Below are the code and all the weights of a small trained network. Each question names an input and a class and asks about switching units off, where a switched-off unit gives its printed mean instead of its output.

import numpy as np


def w(rows, s, z=0):
    codes = np.array(rows[::2]) - 128.0
    scale = np.full(codes.shape[1], s)
    scale[-1] = z or s
    return codes * scale


def f(y):
    return np.maximum(y, 0)


def log_softmax(a):
    a = a - a.max(-1, keepdims=True)
    return a - np.log(np.exp(a).sum(-1, keepdims=True))


def net(x, mask):
    res = np.array(x, float).reshape(1, 3) / 4 @ E
    y = f(res @ A[0][:, :-1].T + A[0][:, -1])
    res = res + np.where(mask, y, B[0][:, -1]) @ B[0][:, :-1]
    return log_softmax(res[-1] @ U[:, :-1].T + U[:, -1])


A, B = {}, {}
E = w([
[27,99,37,96,119,115,211,250],'x0',
[178,216,43,111,60,98,93,106],'x1',
[87,238,146,192,32,209,207,70],'x2',
],0.012)
A[0] = w([
[135,102,99,27,239,62,82,167,63],'N0',
[184,132,106,103,158,190,160,141,112],'N1',
[91,105,157,109,191,181,146,115,63],'N2',
[76,104,167,155,146,162,151,124,93],'N3',
[82,167,20,138,146,157,141,180,45],'N4',
[120,194,87,98,56,92,87,124,49],'N5',
[82,81,81,156,129,154,204,140,84],'N6',
[96,78,223,157,147,185,142,136,130],'N7',
[151,127,1,148,84,120,88,81,250],'N8',
[131,225,55,109,95,43,44,136,26],'N9',
[153,184,213,183,135,133,110,94,80],'N10',
[30,163,41,124,126,117,170,156,140],'N11',
[100,133,96,125,159,38,161,227,115],'N12',
[192,136,166,199,107,166,97,72,85],'N13',
[180,75,212,158,149,114,57,31,132],'N14',
[86,193,172,183,100,251,218,145,75],'N15',
[100,94,231,142,158,138,167,133,88],'N16',
[104,161,104,145,100,228,175,72,197],'N17',
[95,100,207,119,117,136,128,143,218],'N18',
[32,116,116,70,97,131,154,150,52],'N19',
[54,121,129,144,126,104,210,187,213],'N20',
[66,113,173,174,183,155,122,152,65],'N21',
[101,141,151,196,32,92,176,117,69],'N22',
],0.01,0.011)
B[0] = w([
[167,52,161,68,160,98,148,176,209],'N0',
[125,158,129,165,96,94,95,132,128],'N1',
[146,113,80,26,75,172,81,148,154],'N2',
[118,116,112,128,57,175,115,186,166],'N3',
[114,156,114,16,129,147,129,84,176],'N4',
[163,130,92,115,31,217,84,177,166],'N5',
[67,165,165,51,131,135,135,107,179],'N6',
[102,136,77,151,79,216,109,165,202],'N7',
[43,116,99,247,105,189,119,182,223],'N8',
[141,132,141,86,58,206,90,213,179],'N9',
[139,170,178,73,156,120,183,99,201],'N10',
[41,169,134,73,166,116,123,78,213],'N11',
[105,165,142,109,161,100,150,126,200],'N12',
[104,211,149,75,136,142,124,94,209],'N13',
[103,173,205,72,183,123,182,105,249],'N14',
[244,82,201,98,126,32,154,203,236],'N15',
[141,159,63,115,60,196,117,171,183],'N16',
[124,65,182,175,176,89,151,186,237],'N17',
[1,126,61,245,93,172,68,154,199],'N18',
[136,175,127,50,118,119,166,100,172],'N19',
[47,145,174,136,168,134,126,68,231],'N20',
[119,122,60,40,17,189,90,180,161],'N21',
[195,51,188,68,82,79,153,186,177],'N22',
],0.0084,0.019)
U = w([
[104,231,154,81,172,110,145,67,84],'0',
[124,137,90,134,47,190,82,166,101],'1',
[180,32,171,105,152,27,133,171,112],'2',
[62,132,137,255,190,121,110,111,248],'3',
[158,81,101,175,100,79,97,71,102],'4',
],0.013,0.017)

Each question gives the input, the list of numbers given to net, and the class t.
The units are the neurons (one row each of A and B). Each row of codes is followed by its name. A weight is (code - 128) times the scale printed after its matrix; where a second scale follows, it is the last column's (A, B and U).
mask holds one flag per neuron, in row order. A switched-off neuron (its flag False) gives its mean, the last column of its row in B, instead of its output. The means were averaged over made-up inputs and are rounded, as every weight is.
A unit's drop is (log p(t) with every unit on - log p(t) with that unit switched off) / (log p(t) with every unit on - log p(t) with every unit switched off).
The circuit of an input: a set's keep is (log p(t) with only the set's units on - log p(t) with every unit switched off) / (log p(t) with every unit on - log p(t) with every unit switched off). Starting from the 12 units with the biggest drops (on a tie, the unit counted first), units are removed one at a time, each time the one whose removal leaves the highest keep (on an exact tie, the one counted first), for as long as the keep stays at least 0.8.
units of the circuit, in order: the units of the circuit, biggest drop first
unit that matters most: the unit with the biggest drop
k most important neurons: the k neurons with the biggest drops, biggest first
drop of u: that unit's drop, to one decimal
input [-4,-7,-7], class 1: units of the circuit, in order -> N7, N16
input [7,7,-3], class 0: units of the circuit, in order -> N11
input [-7,6,8], class 2: units of the circuit, in order -> N17, N15
input [6,-5,7], class 2: 3 most important neurons -> N15, N17, N22
input [8,0,8], class 0: 4 most important neurons -> N11, N20, N6, N4
input [6,7,-6], class 1: 2 most important neurons -> N9, N8
input [-5,-4,6], class 2: 2 most important neurons -> N15, N17
input [-3,7,8], class 2: 3 most important neurons -> N15, N17, N22
input [-2,-3,2], class 3: 2 most important neurons -> N9, N5
input [4,-3,-1], class 0: 2 most important neurons -> N8, N17
input [-1,-5,6], class 2: 3 most important neurons -> N15, N17, N8
input [-2,8,7], class 1: 2 most important neurons -> N5, N8
input [-2,2,-2], class 3: drop of N15 -> 0.3
input [1,-4,7], class 2: drop of N15 -> 0.6
input [-3,5,1], class 1: drop of N20 -> 0.1
input [8,-6,5], class 0: unit that matters most -> N20
